Below is a small trained network, with its code and all its weights. Each question gives an input and a class and asks what happens when units are switched off, that is, made to give their printed mean instead of their output.

import numpy as np


def w(rows, s, z=0):
    codes = np.array(rows[::2]) - 128.0
    scale = np.full(codes.shape[1], s)
    scale[-1] = z or s
    return codes * scale


def f(y):
    return np.maximum(y, 0)


def log_softmax(a):
    a = a - a.max(-1, keepdims=True)
    return a - np.log(np.exp(a).sum(-1, keepdims=True))


def net(x, mask):
    res = np.array(x, float).reshape(1, 4) / 4 @ E
    y = f(res @ A[0][:, :-1].T + A[0][:, -1])
    res = res + np.where(mask, y, B[0][:, -1]) @ B[0][:, :-1]
    return log_softmax(res[-1] @ U[:, :-1].T + U[:, -1])


A, B = {}, {}
E = w([
[83,126,115,106,8,112,128,181,104,106,154,177],'x0',
[122,126,57,96,158,54,40,134,203,118,168,170],'x1',
[174,142,57,39,87,212,83,151,163,116,73,57],'x2',
[127,203,91,193,105,141,107,119,150,200,119,153],'x3',
],0.013)
A[0] = w([
[153,122,165,114,104,165,174,170,98,172,75,68,60],'n1',
[159,254,77,172,113,145,107,122,136,162,120,119,8],'n2',
[167,133,25,79,165,66,46,168,213,109,152,161,56],'n3',
[187,148,75,75,99,214,130,178,227,87,41,84,106],'n4',
[189,169,98,82,117,166,99,180,155,135,79,102,39],'n5',
[150,80,68,80,122,71,49,107,219,138,87,124,62],'n6',
[121,191,146,192,114,146,74,129,135,215,99,200,102],'n7',
[109,101,154,180,184,133,143,75,144,137,180,139,97],'n8',
[228,124,123,130,240,152,68,78,167,217,56,53,27],'n9',
[107,194,95,100,124,204,83,138,156,145,83,69,124],'n10',
[106,120,131,115,104,205,182,102,96,130,25,115,73],'n11',
[134,99,166,93,143,109,94,140,202,71,134,153,81],'n12',
[111,131,94,128,46,149,113,172,122,115,121,176,73],'n13',
[120,212,98,134,108,164,127,86,176,177,43,161,56],'n14',
[164,118,151,134,82,222,188,160,94,160,2,113,55],'n15',
[174,74,87,146,210,150,114,96,153,151,83,64,22],'n16',
[156,160,88,204,85,174,91,116,156,231,59,150,3],'n17',
[119,131,104,87,43,141,119,213,129,159,172,132,35],'n18',
[110,113,120,102,39,129,118,198,121,132,136,132,59],'n19',
[182,18,169,49,169,144,147,146,138,10,121,109,13],'n20',
[109,68,104,45,146,196,108,162,131,118,70,105,71],'n21',
],0.0076,0.0024)
B[0] = w([
[112,179,92,177,109,135,184,97,96,48,102,107,175],'n1',
[87,82,66,91,108,163,129,160,137,113,34,123,187],'n2',
[217,206,95,192,116,115,183,94,49,14,94,107,254],'n3',
[116,93,255,170,188,57,170,157,157,167,182,197,240],'n4',
[56,92,202,179,124,68,194,175,148,124,155,154,196],'n5',
[197,185,109,183,123,84,159,100,103,94,75,95,223],'n6',
[94,55,88,95,127,135,133,150,162,102,72,170,197],'n7',
[96,124,172,161,129,118,132,154,167,207,185,152,182],'n8',
[181,148,198,96,77,208,65,83,109,188,235,79,237],'n9',
[59,84,176,176,200,80,140,182,148,173,180,172,204],'n10',
[176,197,89,167,96,88,151,108,60,96,85,139,180],'n11',
[147,136,110,154,130,141,125,105,122,80,78,151,175],'n12',
[146,138,179,107,133,175,41,63,108,185,230,65,178],'n13',
[63,49,70,52,148,139,138,142,200,116,56,95,184],'n14',
[163,214,125,154,133,107,151,121,44,72,93,121,200],'n15',
[136,141,151,74,70,171,83,102,97,190,180,107,196],'n16',
[144,72,56,83,90,124,118,126,187,115,46,137,195],'n17',
[130,124,183,156,72,205,108,108,106,202,169,35,182],'n18',
[146,123,219,54,106,189,96,116,93,137,209,73,176],'n19',
[102,15,15,44,133,177,106,169,172,76,41,93,209],'n20',
[60,92,132,134,183,51,158,157,169,167,134,179,194],'n21',
],0.0072,0.015)
U = w([
[79,97,168,187,155,25,168,141,153,163,167,214,254],'0',
[185,252,101,186,115,100,163,113,113,82,64,119,76],'1',
[154,155,147,76,86,203,70,107,138,185,210,88,79],'2',
[97,44,66,40,121,128,129,142,170,109,35,141,89],'3',
],0.014,0.003)

Each question gives the input, the list of numbers given to net, and the class t.
The units are the neurons (one row each of A and B). Each row of codes is followed by its name. A weight is (code - 128) times the scale printed after its matrix; where a second scale follows, it is the last column's (A, B and U).
mask holds one flag per neuron, in row order. A switched-off neuron (its flag False) gives its mean, the last column of its row in B, instead of its output. The means were averaged over made-up inputs and are rounded, as every weight is.
A unit's drop is (log p(t) with every unit on - log p(t) with that unit switched off) / (log p(t) with every unit on - log p(t) with every unit switched off).
The circuit of an input: a set's keep is (log p(t) with only the set's units on - log p(t) with every unit switched off) / (log p(t) with every unit on - log p(t) with every unit switched off). Starting from the 12 units with the biggest drops (on a tie, the unit counted first), units are removed one at a time, each time the one whose removal leaves the highest keep (on an exact tie, the one counted first), for as long as the keep stays at least 0.8.
circuit, biggest first: the units of the circuit, biggest drop first
k most important neurons: the k neurons with the biggest drops, biggest first
drop of u: that unit's drop, to one decimal
input [5,-5,5,8], class 3: circuit, biggest first	[n14]
input [-7,0,8,-8], class 0: 2 most important neurons	[n4 n21]
input [-4,2,-2,-5], class 3: 4 most important neurons	[n20 n13 n18 n19]
input [6,3,6,1], class 0: 3 most important neurons	[n4 n9 n5]
input [4,-5,-3,4], class 1: 3 most important neurons	[n9 n4 n20]
input [4,-8,-4,-8], class 1: 3 most important neurons	[n15 n11 n1]
input [8,-2,2,8], class 2: 4 most important neurons	[n13 n18 n19 n20]
input [4,4,8,8], class 0: 4 most important neurons	[n4 n10 n5 n20]
input [0,5,3,6], class 3: 3 most important neurons	[n14 n2 n17]
input [-1,-4,-3,-3], class 1: 2 most important neurons	[n4 n10]
input [-3,-3,-3,-4], class 3: 2 most important neurons	[n4 n3]
input [-4,8,7,-7], class 1: 2 most important neurons	[n3 n6]
input [-1,0,4,3], class 0: drop of n20	0.1
input [1,-3,-5,-7], class 3: circuit, biggest first	[n20]
input [2,-5,5,6], class 3: drop of n2	0.8
input [-7,-1,-1,-6], class 2: drop of n9	0.7
